Below are the code and all the weights of a small trained network. Each question names an input and a class and asks about switching units off, where a switched-off unit gives its printed mean instead of its output.

import numpy as np


def w(rows, s, z=0):
    codes = np.array(rows[::2]) - 128.0
    scale = np.full(codes.shape[1], s)
    scale[-1] = z or s
    return codes * scale


def norm(h):
    return h / np.sqrt((h * h).mean(-1, keepdims=True) + 1e-5)


def f(y):
    return np.maximum(y, 0)


def log_softmax(a):
    a = a - a.max(-1, keepdims=True)
    return a - np.log(np.exp(a).sum(-1, keepdims=True))


def net(x, mask):
    res = np.array(x, float).reshape(1, 8) / 4 @ E
    u = 0
    for l in range(2):
        y = f(norm(res) @ A[l][:, :-1].T + A[l][:, -1])
        res = res + np.where(mask[u : u + 13], y, B[l][:, -1]) @ B[l][:, :-1]
        u += 13
    return log_softmax(norm(res)[-1] @ U[:, :-1].T + U[:, -1])


A, B = {}, {}
E = w([
[130,129,127,129,126,126,128,130,129,129,127,128],'x0',
[90,121,129,153,113,122,168,137,154,118,119,254],'x1',
[127,131,129,126,127,128,125,129,127,127,127,130],'x2',
[127,128,128,130,130,127,132,130,129,130,127,126],'x3',
[100,137,44,113,207,159,119,158,114,111,147,148],'x4',
[141,120,120,106,110,160,138,148,183,203,163,127],'x5',
[129,131,129,128,129,131,129,128,127,129,126,130],'x6',
[127,129,127,129,128,125,131,129,126,129,128,127],'x7',
],0.0077)
A[0] = w([
[134,130,143,110,93,151,130,139,194,173,127,126,107],'L0N1',
[127,114,155,103,119,96,135,139,95,131,129,92,72],'L0N2',
[144,139,176,135,106,69,144,107,80,96,124,112,91],'L0N3',
[145,113,149,156,104,134,130,116,149,133,130,159,64],'L0N4',
[143,104,187,201,71,112,159,93,169,138,104,178,97],'L0N5',
[168,148,215,84,43,83,102,100,99,142,113,3,133],'L0N6',
[124,123,131,114,118,138,116,117,135,128,130,125,102],'L0N7',
[116,152,125,119,133,108,110,114,94,89,99,84,83],'L0N8',
[144,125,109,100,119,157,137,152,177,195,170,126,3],'L0N9',
[136,134,69,132,179,172,86,137,100,122,136,78,105],'L0N10',
[161,101,104,108,147,141,127,144,144,176,178,101,42],'L0N11',
[70,158,69,102,175,140,143,163,110,104,125,161,92],'L0N12',
[129,101,164,139,106,93,148,125,86,100,113,101,81],'L0N13',
],0.0044,0.0037)
B[0] = w([
[163,103,132,125,140,103,162,142,103,164,177,111,170],'L0N1',
[121,133,115,157,134,146,142,126,144,111,120,157,144],'L0N2',
[115,167,115,128,128,158,80,124,153,92,80,107,170],'L0N3',
[121,143,130,87,135,110,121,134,110,117,131,110,142],'L0N4',
[104,165,134,42,98,117,115,154,62,116,131,47,189],'L0N5',
[159,77,85,253,193,171,127,92,190,127,122,219,254],'L0N6',
[135,125,131,133,131,124,141,137,136,130,130,121,130],'L0N7',
[174,122,170,148,171,122,133,122,90,111,144,113,160],'L0N8',
[119,146,130,154,137,107,90,80,100,35,12,123,155],'L0N9',
[134,149,207,71,106,97,146,154,81,126,124,98,185],'L0N10',
[94,180,87,125,82,185,116,130,180,109,64,111,157],'L0N11',
[212,76,145,203,139,141,122,84,137,130,125,120,189],'L0N12',
[122,177,137,137,135,156,78,106,149,101,79,107,157],'L0N13',
],0.0043,0.0062)
A[1] = w([
[100,139,197,109,33,79,146,112,119,119,101,160,100],'L1N1',
[130,144,77,21,177,144,98,144,86,128,153,43,108],'L1N2',
[78,146,99,121,164,131,128,151,135,115,132,192,74],'L1N3',
[147,111,127,161,93,158,159,134,226,220,181,162,143],'L1N4',
[152,112,161,115,102,140,134,138,148,199,164,123,60],'L1N5',
[144,114,162,144,94,122,137,123,155,170,148,103,55],'L1N6',
[122,126,173,4,47,113,160,160,153,211,174,120,5],'L1N7',
[138,119,101,99,141,182,127,157,224,255,210,115,187],'L1N8',
[153,105,145,148,155,88,90,100,69,105,144,54,79],'L1N9',
[70,174,185,91,87,23,118,107,41,74,94,111,75],'L1N10',
[100,126,133,103,134,133,124,149,129,157,164,158,70],'L1N11',
[93,85,124,164,122,94,147,99,113,73,112,198,115],'L1N12',
[69,123,63,131,160,124,147,155,132,101,142,204,82],'L1N13',
],0.0052,0.0024)
B[1] = w([
[64,199,84,83,105,150,118,180,128,86,124,121,193],'L1N1',
[59,160,171,83,79,116,121,180,105,95,97,164,209],'L1N2',
[177,108,146,153,118,109,134,91,135,149,134,81,171],'L1N3',
[148,94,75,81,187,93,164,142,80,155,187,130,229],'L1N4',
[123,125,110,142,168,102,153,99,123,122,150,154,167],'L1N5',
[136,115,98,125,158,109,156,123,125,139,157,159,163],'L1N6',
[92,206,159,224,193,59,162,37,93,37,131,202,175],'L1N7',
[115,129,123,95,21,169,114,149,187,154,101,88,253],'L1N8',
[107,90,134,122,143,84,179,133,108,141,159,241,198],'L1N9',
[141,86,81,84,108,183,126,176,184,254,171,80,203],'L1N10',
[139,138,109,118,112,103,153,127,122,146,155,114,139],'L1N11',
[112,167,167,126,108,174,67,141,150,103,87,74,209],'L1N12',
[189,96,170,170,129,107,112,69,137,155,123,67,191],'L1N13',
],0.0061,0.0059)
U = w([
[177,101,183,253,181,137,65,51,126,73,72,112,201],'0',
[44,187,131,49,34,178,88,205,158,125,88,89,250],'1',
[211,41,75,132,101,141,163,96,200,244,183,95,86],'2',
[76,207,105,122,114,46,211,87,126,119,192,201,7],'3',
[93,98,150,69,207,86,124,191,2,79,142,164,56],'4',
],0.0098,0.0013)

Each question gives the input, the list of numbers given to net, and the class t.
The units are the neurons (one row each of A and B). Each row of codes is followed by its name. A weight is (code - 128) times the scale printed after its matrix; where a second scale follows, it is the last column's (A, B and U).
mask holds one flag per neuron, layer by layer. A switched-off neuron (its flag False) gives its mean, the last column of its row in B, instead of its output. The means were averaged over made-up inputs and are rounded, as every weight is.
A unit's drop is (log p(t) with every unit on - log p(t) with that unit switched off) / (log p(t) with every unit on - log p(t) with every unit switched off).
The circuit of an input: a set's keep is (log p(t) with only the set's units on - log p(t) with every unit switched off) / (log p(t) with every unit on - log p(t) with every unit switched off). Starting from the 12 units with the biggest drops (on a tie, the unit counted first), units are removed one at a time, each time the one whose removal leaves the highest keep (on an exact tie, the one counted first), for as long as the keep stays at least 0.8.
circuit, biggest first: the units of the circuit, biggest drop first
unit that matters most: the unit with the biggest drop
k most important neurons: the k neurons with the biggest drops, biggest first
top k neurons in layer l: the k neurons of layer l with the biggest drops, biggest first
drop of u: that unit's drop, to one decimal
input [0,-7,3,-1,1,7,-6,5], class 1: circuit, biggest first => L1N2
input [-7,1,3,-1,5,-4,5,2], class 0: top 2 neurons in layer 1 => L1N4, L1N13
input [-2,-7,-1,4,-1,0,-5,-6], class 0: circuit, biggest first => L0N6, L1N10
input [1,1,-4,4,2,-5,6,-7], class 0: 2 most important neurons => L0N5, L1N4
input [-2,7,1,8,1,1,-8,2], class 2: top 2 neurons in layer 1 => L1N13, L1N7
input [6,-4,-5,0,-4,0,5,0], class 0: top 2 neurons in layer 1 => L1N10, L1N8
input [-4,3,0,-4,-4,0,-8,-8], class 1: top 2 neurons in layer 1 => L1N1, L1N10
input [7,0,-2,-3,4,0,-4,1], class 4: 4 most important neurons => L0N6, L0N10, L0N12, L1N8
input [3,-5,-5,-3,3,0,6,1], class 4: 3 most important neurons => L0N10, L1N9, L1N8
input [-1,-1,-8,8,-4,0,-8,-8], class 0: top 2 neurons in layer 1 => L1N10, L1N8
input [-5,5,7,1,2,1,0,-5], class 2: 2 most important neurons => L0N9, L1N7
input [-5,4,0,-3,-7,1,8,2], class 3: 2 most important neurons => L1N7, L1N8
input [0,5,0,-7,1,-1,-1,5], class 0: 2 most important neurons => L1N13, L0N10
input [3,4,3,6,0,-3,-5,-1], class 1: unit that matters most => L0N6
input [-2,-5,-1,3,3,0,2,-3], class 4: top 2 neurons in layer 0 => L0N10, L0N8
input [6,2,-6,5,-6,-1,8,8], class 1: 2 most important neurons => L0N5, L1N1
input [-3,-5,0,-8,4,-1,4,3], class 4: 2 most important neurons => L1N8, L1N9
input [-1,-5,4,-6,-2,-1,-8,-4], class 0: 2 most important neurons => L0N6, L1N10
input [-5,6,6,7,5,5,-3,1], class 2: drop of L0N1 => 0.0
input [-4,5,5,0,-7,6,0,-3], class 3: unit that matters most => L1N7
input [6,5,-6,-7,-6,8,-3,1], class 3: drop of L1N7 => 0.3
input [-3,8,-6,2,-8,6,-8,-3], class 3: drop of L1N7 => 0.3
input [6,8,-1,3,-2,-6,-4,-6], class 1: drop of L0N6 => 0.1
